Below are the code and all the weights of a small trained network. Each question names an input and a class and asks about switching units off, where a switched-off unit gives its printed mean instead of its output.

import numpy as np


def w(rows, s, z=0):
    codes = np.array(rows[::2]) - 128.0
    scale = np.full(codes.shape[1], s)
    scale[-1] = z or s
    return codes * scale


def norm(h):
    return h / np.sqrt((h * h).mean(-1, keepdims=True) + 1e-5)


def f(y):
    return y / 2 * (1 + np.tanh(0.7978845608 * (y + 0.044715 * y**3)))


def log_softmax(a):
    a = a - a.max(-1, keepdims=True)
    return a - np.log(np.exp(a).sum(-1, keepdims=True))


def net(x, mask):
    res = np.array(x, float).reshape(1, 7) / 4 @ E
    u = 0
    for l in range(3):
        y = f(norm(res) @ A[l][:, :-1].T + A[l][:, -1])
        res = res + np.where(mask[u : u + 12], y, B[l][:, -1]) @ B[l][:, :-1]
        u += 12
    return log_softmax(norm(res)[-1] @ U[:, :-1].T + U[:, -1])


A, B = {}, {}
E = w([
[122,110,131,103,141,161,95,127],'x0',
[119,137,129,132,120,127,139,137],'x1',
[197,224,81,23,211,124,136,175],'x2',
[144,176,101,199,181,252,168,70],'x3',
[144,135,123,144,124,99,142,116],'x4',
[111,141,119,136,116,122,145,135],'x5',
[198,154,45,156,2,167,53,189],'x6',
],0.0088)
A[0] = w([
[142,205,116,74,202,162,165,159,78],'0.n1',
[66,123,109,138,254,135,186,97,140],'0.n2',
[90,38,195,184,83,116,153,122,142],'0.n3',
[74,81,210,70,173,31,142,176,152],'0.n4',
[163,205,158,85,106,121,131,121,31],'0.n5',
[192,128,49,126,81,158,101,150,93],'0.n6',
[154,187,100,32,196,47,94,177,63],'0.n7',
[119,101,82,120,145,117,110,68,116],'0.n8',
[132,43,143,91,111,61,113,198,3],'0.n9',
[107,221,127,19,89,146,160,104,34],'0.n10',
[173,189,142,126,202,98,140,188,48],'0.n11',
[84,132,158,81,176,67,209,99,61],'0.n12',
],0.0087,0.0033)
B[0] = w([
[96,102,124,192,170,106,96,117,210],'0.n1',
[175,65,142,89,63,178,166,123,240],'0.n2',
[92,87,88,186,201,93,66,181,222],'0.n3',
[144,153,140,56,81,151,139,34,254],'0.n4',
[116,64,97,164,135,125,130,140,139],'0.n5',
[158,53,206,118,95,102,201,133,190],'0.n6',
[64,116,84,188,157,84,111,175,236],'0.n7',
[180,85,211,164,157,107,143,151,130],'0.n8',
[111,254,134,145,75,80,131,95,187],'0.n9',
[135,115,123,183,145,98,110,159,158],'0.n10',
[75,111,153,179,174,106,114,169,173],'0.n11',
[152,55,160,64,178,150,163,152,204],'0.n12',
],0.0087,0.0077)
A[1] = w([
[2,69,146,204,92,130,36,25,66],'1.n1',
[210,212,60,52,236,153,82,191,157],'1.n2',
[161,148,110,15,118,204,159,32,79],'1.n3',
[101,152,158,170,181,103,76,39,76],'1.n4',
[131,149,101,171,160,244,241,28,7],'1.n5',
[42,235,131,102,69,103,174,122,85],'1.n6',
[170,158,98,49,230,133,84,39,84],'1.n7',
[139,115,167,242,138,184,189,97,27],'1.n8',
[157,194,172,201,194,182,94,78,1],'1.n9',
[34,189,70,91,90,105,187,134,12],'1.n10',
[132,180,78,111,145,122,185,109,16],'1.n11',
[219,169,111,110,17,133,118,176,59],'1.n12',
],0.0067,0.0032)
B[1] = w([
[106,147,76,187,201,100,156,173,255],'1.n1',
[33,113,120,234,140,75,160,197,157],'1.n2',
[75,122,169,175,142,157,168,154,186],'1.n3',
[136,141,136,167,80,156,160,191,148],'1.n4',
[205,254,155,50,109,87,107,102,237],'1.n5',
[162,134,166,96,137,155,94,121,153],'1.n6',
[122,109,115,176,85,114,196,124,154],'1.n7',
[114,159,127,110,131,122,48,112,212],'1.n8',
[192,181,169,140,57,121,122,75,135],'1.n9',
[124,156,147,65,127,155,100,130,128],'1.n10',
[113,98,142,97,128,93,102,118,100],'1.n11',
[174,41,164,61,114,154,196,181,189],'1.n12',
],0.0076,0.0042)
A[2] = w([
[140,148,131,134,117,135,123,158,97],'2.n1',
[183,93,146,186,158,151,98,113,180],'2.n2',
[156,233,145,202,126,219,171,112,67],'2.n3',
[192,245,119,109,150,156,97,82,103],'2.n4',
[101,190,142,67,74,85,102,117,43],'2.n5',
[97,89,78,160,205,58,85,158,184],'2.n6',
[115,186,86,79,200,89,171,178,109],'2.n7',
[170,107,106,136,66,153,124,180,30],'2.n8',
[172,110,80,165,81,150,156,171,1],'2.n9',
[170,109,118,127,85,121,125,200,84],'2.n10',
[142,141,70,151,114,116,94,104,129],'2.n11',
[102,112,116,76,66,55,64,92,38],'2.n12',
],0.012,0.0033)
B[2] = w([
[118,118,205,118,240,148,98,88,129],'2.n1',
[77,155,96,104,111,70,120,152,169],'2.n2',
[167,175,100,80,93,89,65,155,177],'2.n3',
[132,121,64,61,89,63,78,123,172],'2.n4',
[227,221,87,64,137,86,45,78,163],'2.n5',
[138,158,113,222,58,195,100,160,246],'2.n6',
[128,109,127,218,54,145,115,111,164],'2.n7',
[66,85,202,102,166,136,197,69,153],'2.n8',
[135,120,156,99,160,184,195,109,148],'2.n9',
[87,99,181,85,221,128,203,46,162],'2.n10',
[127,101,160,116,255,122,139,93,142],'2.n11',
[198,217,38,56,170,196,51,144,171],'2.n12',
],0.0088,0.012)
U = w([
[75,100,108,249,109,118,94,172,252],'0',
[123,49,196,55,124,143,230,89,18],'1',
[179,199,103,55,99,91,41,107,96],'2',
],0.016,0.00031)

Each question gives the input, the list of numbers given to net, and the class t.
The units are the neurons (one row each of A and B). Each row of codes is followed by its name. A weight is (code - 128) times the scale printed after its matrix; where a second scale follows, it is the last column's (A, B and U).
mask holds one flag per neuron, layer by layer. A switched-off neuron (its flag False) gives its mean, the last column of its row in B, instead of its output. The means were averaged over made-up inputs and are rounded, as every weight is.
A unit's drop is (log p(t) with every unit on - log p(t) with that unit switched off) / (log p(t) with every unit on - log p(t) with every unit switched off).
most important unit: the unit with the biggest drop
top k neurons: the k neurons with the biggest drops, biggest first
k most important neurons of layer l: the k neurons of layer l with the biggest drops, biggest first
drop when u is switched off: that unit's drop, to one decimal
input [-7,-2,-2,4,0,5,4], class 1: most important unit : 1.n12
input [-1,-3,2,-4,3,3,-4], class 1: 2 most important neurons of layer 1 : 1.n3, 1.n5
input [5,1,6,-3,5,4,-8], class 1: top 3 neurons : 0.n4, 0.n2, 0.n3
input [1,-6,4,8,-8,-4,-7], class 2: 2 most important neurons of layer 0 : 0.n6, 0.n1
input [-2,-5,-2,-5,-5,0,-4], class 2: top 3 neurons : 0.n9, 2.n12, 2.n5
input [4,7,2,-1,4,6,-3], class 1: 3 most important neurons of layer 0 : 0.n12, 0.n4, 0.n2
input [-4,1,7,4,0,8,8], class 1: top 2 neurons : 0.n6, 0.n3
input [-6,-4,7,7,-7,2,1], class 0: top 3 neurons : 0.n4, 1.n2, 0.n11
input [-1,6,-6,-7,-3,5,-2], class 2: 4 most important neurons of layer 0 : 0.n4, 0.n9, 0.n7, 0.n1
input [-3,-5,6,1,1,-3,6], class 0: top 2 neurons : 0.n2, 0.n4
input [8,4,-3,-2,2,6,4], class 1: top 2 neurons : 0.n7, 0.n1
input [-1,-2,6,6,-1,1,1], class 0: top 3 neurons : 0.n4, 1.n2, 0.n11
input [1,1,5,-5,-8,8,-5], class 0: top 3 neurons : 0.n7, 1.n5, 0.n12
input [0,6,-2,-5,-2,7,5], class 1: 2 most important neurons of layer 2 : 2.n10, 2.n8
input [7,4,-3,-8,0,7,-6], class 2: most important unit : 0.n9
input [5,1,-6,8,-8,3,7], class 2: 2 most important neurons of layer 0 : 0.n2, 0.n7
input [-4,-3,-6,8,5,4,1], class 2: drop when 0.n4 is switched off : 0.0
input [1,-4,7,-7,0,-1,3], class 0: drop when 0.n11 is switched off : 0.1
input [-7,-7,8,8,4,4,-3], class 0: drop when 0.n4 is switched off : 1.3
